Here is a tiny trained network, its code and every weight. The questions are about switching its units off for an input and a class, where a switched-off unit gives its printed mean instead of its output.

import numpy as np


def w(rows, s, z=0):
    codes = np.array(rows[::2]) - 128.0
    scale = np.full(codes.shape[1], s)
    scale[-1] = z or s
    return codes * scale


def f(y):
    return np.maximum(y, 0)


def log_softmax(a):
    a = a - a.max(-1, keepdims=True)
    return a - np.log(np.exp(a).sum(-1, keepdims=True))


def net(x, mask):
    res = np.array(x, float).reshape(1, 7) / 4 @ E
    y = f(res @ A[0][:, :-1].T + A[0][:, -1])
    res = res + np.where(mask, y, B[0][:, -1]) @ B[0][:, :-1]
    return log_softmax(res[-1] @ U[:, :-1].T + U[:, -1])


A, B = {}, {}
E = w([
[122,166,78,109,60,152,58,122,149,141,27],'x0',
[95,114,118,91,69,147,149,69,1,100,117],'x1',
[197,109,134,54,74,160,105,109,121,94,112],'x2',
[104,184,136,200,125,77,148,23,169,101,204],'x3',
[186,205,188,178,43,96,190,172,127,209,150],'x4',
[87,166,226,147,69,132,46,120,178,129,75],'x5',
[73,129,89,115,54,191,171,110,224,139,174],'x6',
],0.0087)
A[0] = w([
[166,103,173,152,151,67,106,247,91,154,55,199],'n0',
[109,131,155,76,34,201,79,117,178,157,87,226],'n1',
[76,131,16,116,123,199,154,155,7,167,163,160],'n2',
[50,129,149,141,115,105,168,23,85,57,185,203],'n3',
[194,203,169,126,110,80,132,132,104,140,191,144],'n4',
[106,107,91,150,254,145,147,210,171,98,102,221],'n5',
[159,116,159,71,174,164,20,170,91,123,77,125],'n6',
[163,83,90,108,245,44,139,75,109,114,116,253],'n7',
[207,100,171,176,143,63,194,182,59,140,173,114],'n8',
[86,195,149,220,90,86,152,140,151,234,110,189],'n9',
],0.0076,0.0032)
B[0] = w([
[97,169,136,146,144,163,153,191,60,181,85,225],'n0',
[240,163,123,138,13,188,72,181,152,68,126,254],'n1',
[167,44,142,71,111,79,154,100,204,164,50,211],'n2',
[125,90,192,195,134,124,132,22,141,86,103,226],'n3',
[115,221,96,147,163,102,208,135,102,108,154,196],'n4',
[94,68,96,158,157,170,90,166,170,173,185,212],'n5',
[106,91,97,196,68,198,118,166,62,149,113,222],'n6',
[84,69,56,135,161,201,155,65,103,134,181,225],'n7',
[122,156,124,63,156,142,192,82,99,157,154,216],'n8',
[147,166,204,207,130,2,138,137,146,174,123,232],'n9',
],0.0084,0.011)
U = w([
[143,210,153,33,190,98,228,123,91,149,155,3],'0',
[164,225,193,182,100,34,107,181,127,173,92,178],'1',
[136,39,155,29,126,93,175,98,156,137,52,134],'2',
[195,131,140,74,37,199,55,171,139,1,118,214],'3',
[99,98,236,128,172,127,144,249,185,184,178,106],'4',
[96,128,221,170,156,104,125,46,116,24,182,204],'5',
[88,98,163,138,133,175,113,204,25,153,89,16],'6',
[90,62,55,115,215,159,99,134,140,84,220,136],'7',
],0.0066,0.0017)

Each question gives the input, the list of numbers given to net, and the class t.
The units are the neurons (one row each of A and B). Each row of codes is followed by its name. A weight is (code - 128) times the scale printed after its matrix; where a second scale follows, it is the last column's (A, B and U).
mask holds one flag per neuron, in row order. A switched-off neuron (its flag False) gives its mean, the last column of its row in B, instead of its output. The means were averaged over made-up inputs and are rounded, as every weight is.
A unit's drop is (log p(t) with every unit on - log p(t) with that unit switched off) / (log p(t) with every unit on - log p(t) with every unit switched off).
The circuit of an input: a set's keep is (log p(t) with only the set's units on - log p(t) with every unit switched off) / (log p(t) with every unit on - log p(t) with every unit switched off). Starting from all 10 units, units are removed one at a time, each time the one whose removal leaves the highest keep (on an exact tie, the one counted first), for as long as the keep stays at least 0.8.
circuit, biggest first: the units of the circuit, biggest drop first
k most important neurons: the k neurons with the biggest drops, biggest first
drop of u: that unit's drop, to one decimal
input [-2,-7,-3,-1,1,5,5], class 1: most important neuron => [n9]
input [-7,-4,-7,3,1,0,-4], class 0: 2 most important neurons => [n8; n4]
input [-5,8,-4,4,7,-3,-6], class 0: 2 most important neurons => [n8; n4]
input [-1,-6,1,-1,0,-3,0], class 7: circuit, biggest first => [n9; n5]
input [-8,8,7,-7,6,-6,2], class 2: 3 most important neurons => [n2; n9; n0]
input [1,4,1,2,7,-6,7], class 2: 2 most important neurons => [n2; n0]
input [-2,-1,4,4,5,-1,-4], class 0: circuit, biggest first => [n8; n4]
input [-5,7,6,-8,4,-8,-8], class 0: 2 most important neurons => [n8; n0]
input [-6,-7,6,-6,-3,0,4], class 7: 3 most important neurons => [n9; n5; n2]
input [-5,-2,-6,-3,-7,2,-7], class 7: 2 most important neurons => [n7; n5]
input [5,-3,5,-2,-2,-8,-6], class 7: 4 most important neurons => [n7; n5; n9; n1]
input [5,-2,6,-5,3,1,-6], class 6: 2 most important neurons => [n0; n6]
input [1,0,1,-4,-1,-4,1], class 2: 4 most important neurons => [n2; n1; n4; n0]
input [3,0,-8,-5,-7,0,0], class 7: circuit, biggest first => [n5]
input [-2,-1,-5,-8,7,-8,3], class 0: 3 most important neurons => [n8; n6; n1]
input [-6,-8,-3,-5,-8,3,-4], class 7: 2 most important neurons => [n5; n7]
input [-5,1,3,-7,-3,-6,3], class 2: 2 most important neurons => [n2; n4]
input [5,-3,-3,-1,3,-5,7], class 1: 2 most important neurons => [n9; n7]
input [4,8,0,2,-4,-5,3], class 2: drop of n2 => 0.8
input [8,3,-2,5,-6,0,7], class 3: circuit, biggest first => [n1]
input [-1,-3,1,-6,2,6,-4], class 6: drop of n6 => 0.4
input [-8,6,3,-3,-5,3,4], class 2: drop of n2 => 0.8
input [7,7,-8,-2,2,-4,-6], class 2: drop of n1 => 0.1
